Below are the code and all the weights of a small trained network. Each question names an input and a target symbol and asks about switching units off, where a switched-off unit gives its printed mean instead of its output.

import numpy as np


def w(rows, s, z=0):
    codes = np.array(rows[::2]) - 128.0
    scale = np.full(codes.shape[1], s)
    scale[-1] = z or s
    return codes * scale


def norm(h):
    return h / np.sqrt((h * h).mean(-1, keepdims=True) + 1e-5)


def f(y):
    return y / 2 * (1 + np.tanh(0.7978845608 * (y + 0.044715 * y**3)))


def softmax(a):
    e = np.exp(a - a.max(-1, keepdims=True))
    return e / e.sum(-1, keepdims=True)


def log_softmax(a):
    a = a - a.max(-1, keepdims=True)
    return a - np.log(np.exp(a).sum(-1, keepdims=True))


def net(x, mask):
    ids = ['αγζθμστω'.index(c) for c in x.split()]
    T = len(ids)
    res = E[ids] + P[:T]
    r = norm(res)
    for j in range(2):
        rows = slice(2 * j, 2 * j + 2)
        q, k, v = (r @ M[0][rows].T for M in (Q, K, V))
        z = softmax(np.where(np.tri(T) > 0, q @ k.T / 2**0.5, -1e9)) @ v
        o = O[0][rows]
        res = res + np.where(mask[j], z, o[:, -1]) @ o[:, :-1]
    y = f(norm(res) @ A[0][:, :-1].T + A[0][:, -1])
    res = res + np.where(mask[2:14], y, B[0][:, -1]) @ B[0][:, :-1]
    return log_softmax(norm(res)[-1] @ U[:, :-1].T + U[:, -1])


Q, K, V, O, A, B = {}, {}, {}, {}, {}, {}
E = w([
[163,91,114,118],'α',
[138,157,128,157],'γ',
[133,108,80,153],'ζ',
[146,142,144,116],'θ',
[115,95,249,157],'μ',
[130,138,131,144],'σ',
[124,115,126,215],'τ',
[109,171,31,140],'ω',
],0.011)
P = w([
[9,37,154,4],'0',
[150,109,122,209],'1',
[157,145,121,182],'2',
[187,153,115,166],'3',
[185,153,118,143],'4',
[193,156,108,129],'5',
[199,170,118,96],'6',
],0.002)
Q[0] = w([
[165,173,117,139],'H1',
[96,62,117,130],'H1',
[213,196,148,115],'H2',
[61,248,172,90],'H2',
],0.019)
K[0] = w([
[65,60,104,95],'H1',
[220,127,116,153],'H1',
[10,78,114,46],'H2',
[7,129,152,229],'H2',
],0.014)
V[0] = w([
[50,71,159,143],'H1',
[70,133,75,47],'H1',
[45,134,50,238],'H2',
[194,2,47,121],'H2',
],0.0081)
O[0] = w([
[145,157,64,179,201],'H1',
[137,97,105,8,167],'H1',
[183,244,160,63,2],'H2',
[255,98,129,88,107],'H2',
],0.0059,0.0047)
A[0] = w([
[107,160,101,150,116],'N1',
[177,58,206,151,34],'N2',
[107,179,30,114,4],'N3',
[124,77,97,111,151],'N4',
[116,118,170,138,57],'N5',
[65,159,249,104,116],'N6',
[95,86,146,127,67],'N7',
[109,192,172,115,116],'N8',
[133,135,83,126,112],'N9',
[89,105,116,153,119],'N10',
[148,171,244,178,54],'N11',
[130,159,106,167,111],'N12',
],0.014,0.003)
B[0] = w([
[141,158,139,96,171],'N1',
[104,158,233,110,167],'N2',
[41,190,188,83,175],'N3',
[131,153,144,193,231],'N4',
[92,134,128,132,118],'N5',
[98,4,177,168,146],'N6',
[117,140,94,176,193],'N7',
[130,58,109,174,165],'N8',
[102,138,141,131,152],'N9',
[167,167,106,169,253],'N10',
[58,107,38,95,175],'N11',
[135,147,127,79,169],'N12',
],0.022,0.0046)
U = w([
[159,123,255,154,74],'α',
[38,45,155,151,109],'γ',
[227,151,115,78,164],'ζ',
[128,160,96,235,192],'θ',
[140,198,95,106,6],'μ',
[51,199,174,78,181],'σ',
[88,108,12,86,98],'τ',
[154,55,129,110,156],'ω',
],0.0095,0.0026)

Each question gives the input, a string of symbols that net reads in full, and the target symbol t.
The units are the heads (2 rows each of Q, K, V and O) and the neurons (one row each of A and B). Each row of codes is followed by its name. A weight is (code - 128) times the scale printed after its matrix; where a second scale follows, it is the last column's (O, A, B and U).
mask holds one flag per unit, heads first, then neurons. A switched-off unit (its flag False) gives its mean, the last column of its rows in O or B, instead of its output. The means were averaged over made-up inputs and are rounded, as every weight is.
A unit's drop is (log p(t) with every unit on - log p(t) with that unit switched off) / (log p(t) with every unit on - log p(t) with every unit switched off).
The circuit of an input: a set's keep is (log p(t) with only the set's units on - log p(t) with every unit switched off) / (log p(t) with every unit on - log p(t) with every unit switched off). Starting from the 12 units with the biggest drops (on a tie, the unit counted first), units are removed one at a time, each time the one whose removal leaves the highest keep (on an exact tie, the one counted first), for as long as the keep stays at least 0.8.
units of the circuit, in order: the units of the circuit, biggest drop first
unit that matters most: the unit with the biggest drop
top k neurons: the k neurons with the biggest drops, biggest first
heads that matter: for each layer, one digit per head in row order, 1 if its drop is at least 0.15 and else 0, layers parted by /
drop of u: that unit's drop, to one decimal
input γ θ θ τ θ σ, target γ: unit that matters most => H2
input γ σ θ θ γ, target γ: units of the circuit, in order => (H2, N6)
input α σ θ θ σ, target α: units of the circuit, in order => (H2, N2)
input ζ θ θ γ, target ζ: heads that matter => 01
input σ τ σ, target σ: heads that matter => 00
input ω θ ζ α, target α: heads that matter => 00
input α θ σ θ γ ζ θ, target α: units of the circuit, in order => (H2, N2)
input σ ζ θ σ θ θ μ, target γ: top 3 neurons => (N6, N11, N2)
input γ τ τ, target τ: units of the circuit, in order => (N11, H2)
input ω γ ζ θ γ, target ω: top 2 neurons => (N8, N10)
input θ σ α, target α: drop of N2 => 0.2
input σ σ ω θ τ θ, target σ: drop of H1 => 1.2
input θ θ σ ω α τ, target α: drop of N2 => 0.5
